[128 = 0]
B:
nq: [143 189 103 152  83 118 118 153 122 134 149 149  98 112 151 203 152 153
 128  83 111 132  54 119  98]
qg: [146 179 104 138  78 111 129 153 116 135 148 144 111 121 147 201 161 151
 136  93 116 137  61 123 102]
qb: [102  93 141 126 123 142 158 117 155 118 105 138 138 118 126  92 131 124
 123 121 125 136 187 126 139]
sg: [149 111 147 149 148 117 115 127 114 117 148 142 118 151 129 221 120 135
 114 125 108  94 106 165 143]
hp: [153 104 152 131 114  98 111 111 117 104 164 117 129 160 128 185 114  92
 145 119 103  66  77 138 113]
rr: [162 117 141 136  94  87 114 122 112 113 172 125 134 164 140 237 138  98
 141 107  99  73  64 141 108]
bq: [145 184 110 147  97 124 118 152 123 134 142 143 102 117 138 183 141 161
 130  93 119 128  59 122 106]
Jl: [170 108 143 134  93  81 118 122 107  97 181 118 138 162 131 221 128  94
 153  98 102  60  45 135 109]
rc: [130  97 144 126  92 107 159 122 143 111 131 135 135 133 137 142 157 106
 137 110 112 124 163 132 126]
cf: [108  98 129 123  84 124 163 129 143 127 116 134 147 145 140 117 154 115
 128 108 134 129 201 111 123]
gz: [126  90 157 132 161 124 111 103 129 117 130 121 122 156 121 134  93 102
 123 146 120  79 135 141 140]
Tp: [126 118 131 130 138 129 128 123 139 125 127 131 134 120 123 110 120 129
 127 131 125 130 126 136 132]
Dq: [137 159 119 135  93 123 122 137 118 129 142 136 113 118 138 174 146 131
 134 107 119 124  78 129 112]
rj: [ 99  76 135 122 122 149 156 123 158 124  99 133 171 143 129  58 126 115
 126 121 146 124 252 107 140]
bc: [124 122 129 130 132 136 129 127 130 129 122 127 131 127 127 114 122 130
 128 128 131 129 139 127 129]
cz: [ 98  87 146 127 132 143 151 121 161 116 101 136 136 121 126  79 125 118
 120 128 128 134 201 122 141]
mm: [142  98 153 142 162 134 111 118 124 118 140 139 113 148 119 186 105 135
 115 134 111  88 123 165 154]
jd: [131 113 132 128 116 117 141 129 137 117 130 133 133 134 130 125 142 117
 131 120 113 123 138 133 128]
hs: [124 102 139 131 129 131 146 125 145 119 121 135 135 119 129 115 130 123
 131 124 119 134 153 135 133]
gd: [142 101 139 141 141 129 124 125 125 120 144 145 131 142 130 204 123 133
 117 121 117 103 137 157 146]
rp: [120 112 147 125 143 129 117 111 132 127 122 117 111 133 113  99 104 108
 125 144 118 107 124 140 137]
gj: [169  99 146 129  96  93 114 113 115  99 171 127 129 163 128 209 121 102
 153 102  97  60  67 144 113]
rt: [144 128 135 127 114 112 134 123 117 122 135 124 117 143 132 159 145 118
 132 126 115 115 108 138 126]
cd: [120  89 147 139 172 151 113 110 133 125 122 133 122 143 119 147  86 131
 109 138 128  96 163 154 154]
rn: [ 99 117 136 126 185 167 112 119 150 131 102 129 126 115 111  54  83 138
 110 153 145 137 171 122 143]
Nf: [134 128 133 132 131 135 130 111 142 123 131 123 121 125 131 145 113 129
 119 127 123 106 120 135 124]
tt: [130  96 151 148 161 147 112 118 122 126 133 145 123 147 122 172  98 139
 110 131 115  87 139 162 154]
Sb: [159  98 147 131 107  94 118 111 124 102 164 119 128 159 129 188 110  92
 146 110 106  66  76 133 113]
Lj: [139 134 135 127 125 114 128 122 120 122 136 120 117 139 129 155 128 116
 129 134 119 120 107 135 124]
rl: [ 97  85 144 130 132 142 157 116 156 120 102 135 136 128 125  78 122 125
 123 124 132 131 208 121 141]
mz: [115 102 140 129 146 133 146 128 151 120 110 130 138 121 117  81 122 125
 124 140 129 132 167 131 138]

[146 133 118 144 132 115 145 133 125 129 118 133 137 137 126 120 126 147
 141 122] : Nf
[130 131 150 119 136 135 150 112 125 109 138 142 121 122 130 127 134 139
 142 122] : hs
[162 102 140 140 130 127 169 143 123 112 110 133 125 156 130 130  28 154
 114 133] : tt
[148 140 163 102 148 135 174 107 120  99 143 139 122 117 130 128 146 111
 151 113] : rc
[170 128 129 135 128 127 116 128 132 106 124 130 127 133 125 126 131 137
 123 133] : rp
[162 110 140 137 133 125 179 151 123 148 121 133 112 156 135 135  17 139
 116 128] : sg
[152 136 127 121 127 125 130 130 125 140 126 119 119 125 133 127 119 127
 132 124] : Lj
[110 124 153  96 151 129 149 107 121  85 121 132 132 124 122 124 168  98
 146 115] : cf
[124 129 141 122 137 133 130 113 127  89 137 145 122 124 136 121 130 145
 133 128] : mz
[219 120 160 130 129 111 144 136 133 127 118 159 163 147 158 123 132 107
 161 136] : Sb
[194 113 132 133 122 114 138 133 126  86 110 143 130 165 141 122 107 142
 130 138] : gz
[133 130 134 128 133 131 141 132 126 184 141 121 138 122 121 129 131 120
 132 125] : Dq
[123 127 127 128 127 126 130 127 128 117 124 132 130 127 126 125 128 131
 130 129] : bc
[223 120 159 128 122 111 140 138 131 124 119 151 162 147 156 123 134 113
 149 136] : hp
[111 133 128 124 138 136 145 130 124 227 150 117 140 116 124 128 120 113
 135 123] : qg
[169 107 141 143 131 125 171 140 123 122 116 137 120 155 135 132  22 151
 113 132] : mm
[122 107 105 154 124 132 105 127 135  91 120 148 128 139 133 116 139 169
 110 143] : rn
[113 119 121 132 142 137 134 127 130 237 151 123 145 120 128 121  98 137
 137 128] : bq
[219 127 171 120 124 103 146 143 134 148 124 149 172 142 161 125 117  98
 159 133] : Jl
[116 120 124 126 146 142 145 135 128 252 162 119 145 120 124 120 108 129
 138 126] : nq
[139 135 148 117 137 132 142 118 124 116 138 133 125 123 133 128 125 124
 144 123] : jd
[126 117 147 117 148 137 151 104 126  70 137 148 120 126 131 117 157 143
 138 125] : cz
[104 110 144 106 139 128 151 106 127  13 112 139 149 141 129 112 173 119
 138 126] : rj
[222 123 167 126 125 112 155 137 132 133 119 146 168 147 156 124 106 100
 157 135] : gj
[124 122 150 116 143 138 156 104 127  86 132 151 119 121 125 118 155 136
 142 124] : qb
[150 140 136 114 129 123 132 129 124 135 130 116 123 124 124 132 116 118
 136 121] : rt
[121 117 144 111 147 136 153 104 127  66 127 148 119 123 127 117 145 139
 140 126] : rl
[146 109 146 133 132 124 181 144 120 119 120 130 119 152 134 134  42 135
 120 127] : gd
[161  97 124 146 129 123 160 140 127  91 107 140 122 160 130 126  59 157
 115 137] : cd
[129 126 134 139 127 128 119 128 131 121 130 133 126 131 128 127 120 135
 130 129] : Tp
[208 135 161 119 126 109 160 145 121 153 122 139 150 161 147 130 118 103
 141 129] : rr
